Here is a tiny trained network, its code and every weight. The questions are about switching its units off for an input and a class, where a switched-off unit gives its printed mean instead of its output.

import numpy as np


def w(rows, s, z=0):
    codes = np.array(rows[::2]) - 128.0
    scale = np.full(codes.shape[1], s)
    scale[-1] = z or s
    return codes * scale


def f(y):
    return np.maximum(y, 0)


def log_softmax(a):
    a = a - a.max(-1, keepdims=True)
    return a - np.log(np.exp(a).sum(-1, keepdims=True))


def net(x, mask):
    res = np.array(x, float).reshape(1, 4) / 4 @ E
    y = f(res @ A[0][:, :-1].T + A[0][:, -1])
    res = res + np.where(mask, y, B[0][:, -1]) @ B[0][:, :-1]
    return log_softmax(res[-1] @ U[:, :-1].T + U[:, -1])


A, B = {}, {}
E = w([
[153,17,121,222,77,152],'x0',
[172,77,255,92,151,89],'x1',
[34,70,109,117,118,32],'x2',
[80,135,177,69,46,189],'x3',
],0.0085)
A[0] = w([
[160,108,181,108,140,93,99],'n1',
[179,154,147,135,92,183,99],'n2',
[41,84,117,112,80,76,57],'n3',
[105,192,139,90,198,114,106],'n4',
[198,163,144,127,104,188,43],'n5',
[104,187,120,58,176,114,102],'n6',
[100,178,59,136,79,135,85],'n7',
[155,109,192,88,153,96,90],'n8',
[123,115,116,155,173,70,144],'n9',
[52,108,130,97,83,85,72],'n10',
[204,155,124,139,138,188,54],'n11',
[87,176,82,153,121,153,106],'n12',
[102,141,61,152,105,144,71],'n13',
[107,143,87,127,78,135,114],'n14',
[140,188,130,75,179,114,71],'n15',
[76,74,104,117,130,61,43],'n16',
[132,117,106,144,177,72,222],'n17',
[92,183,136,67,146,121,82],'n18',
[131,102,175,92,108,133,176],'n19',
[66,133,152,63,8,183,95],'n20',
[89,159,78,154,121,164,52],'n21',
[152,57,141,206,59,156,83],'n22',
[150,136,87,152,186,98,253],'n23',
],0.011,0.0041)
B[0] = w([
[81,142,211,133,183,164,188],'n1',
[153,141,70,83,175,74,194],'n2',
[171,152,105,74,182,108,215],'n3',
[101,66,80,159,107,135,213],'n4',
[141,143,96,53,195,58,195],'n5',
[109,65,90,128,102,177,218],'n6',
[90,149,178,144,187,163,211],'n7',
[102,130,172,152,199,177,202],'n8',
[192,152,128,136,124,136,196],'n9',
[187,159,85,63,182,106,198],'n10',
[155,149,82,54,168,95,195],'n11',
[101,133,187,149,181,149,200],'n12',
[108,133,155,122,162,163,196],'n13',
[113,137,157,157,157,152,185],'n14',
[105,84,96,115,105,157,201],'n15',
[152,144,91,82,194,109,199],'n16',
[175,165,111,135,96,153,217],'n17',
[109,68,99,127,95,160,202],'n18',
[131,159,159,152,150,158,195],'n19',
[254,150,132,190,40,185,254],'n20',
[76,153,177,124,220,166,187],'n21',
[67,27,93,99,131,168,226],'n22',
[171,150,163,178,57,189,229],'n23',
],0.0093,0.0084)
U = w([
[160,160,54,49,192,81,61],'0',
[68,1,75,134,116,149,109],'1',
[69,157,228,151,194,149,56],'2',
[209,167,128,173,91,141,233],'3',
[129,163,147,156,84,115,253],'4',
[59,138,123,136,118,43,54],'5',
],0.012,0.0047)

Each question gives the input, the list of numbers given to net, and the class t.
The units are the neurons (one row each of A and B). Each row of codes is followed by its name. A weight is (code - 128) times the scale printed after its matrix; where a second scale follows, it is the last column's (A, B and U).
mask holds one flag per neuron, in row order. A switched-off neuron (its flag False) gives its mean, the last column of its row in B, instead of its output. The means were averaged over made-up inputs and are rounded, as every weight is.
A unit's drop is (log p(t) with every unit on - log p(t) with that unit switched off) / (log p(t) with every unit on - log p(t) with every unit switched off).
The circuit of an input: a set's keep is (log p(t) with only the set's units on - log p(t) with every unit switched off) / (log p(t) with every unit on - log p(t) with every unit switched off). Starting from the 12 units with the biggest drops (on a tie, the unit counted first), units are removed one at a time, each time the one whose removal leaves the highest keep (on an exact tie, the one counted first), for as long as the keep stays at least 0.8.
units of the circuit, in order: the units of the circuit, biggest drop first
unit that matters most: the unit with the biggest drop
top k neurons: the k neurons with the biggest drops, biggest first
drop of u: that unit's drop, to one decimal
input [4,-1,-4,-3], class 0: top 2 neurons => n20, n11
input [-3,0,-4,2], class 0: units of the circuit, in order => n23, n5
input [-4,-1,-7,4], class 0: units of the circuit, in order => n5
input [-2,-8,-6,8], class 2: top 3 neurons => n21, n7, n12
input [5,8,8,3], class 0: top 3 neurons => n10, n3, n16
input [-8,-7,-7,-6], class 1: units of the circuit, in order => n4, n6
input [3,-6,-1,5], class 2: units of the circuit, in order => n21, n7
input [0,5,-7,-6], class 0: top 2 neurons => n11, n20
input [-3,-2,0,2], class 4: top 2 neurons => n22, n8
input [5,7,5,-8], class 3: top 2 neurons => n17, n9
input [-5,8,0,-7], class 2: top 3 neurons => n1, n8, n20
input [4,-6,-8,-8], class 0: top 4 neurons => n11, n20, n5, n2
input [0,-8,-7,-8], class 2: top 2 neurons => n21, n12
input [1,1,-8,-6], class 0: unit that matters most => n11
input [6,-7,0,0], class 2: top 2 neurons => n21, n7
input [1,-1,7,-8], class 3: top 2 neurons => n23, n17
input [-3,-3,2,5], class 3: drop of n22 => 0.2
input [-1,6,-2,7], class 3: drop of n21 => 0.3
input [5,-3,-4,-2], class 1: drop of n10 => 0.2
input [3,3,-2,-2], class 4: unit that matters most => n6
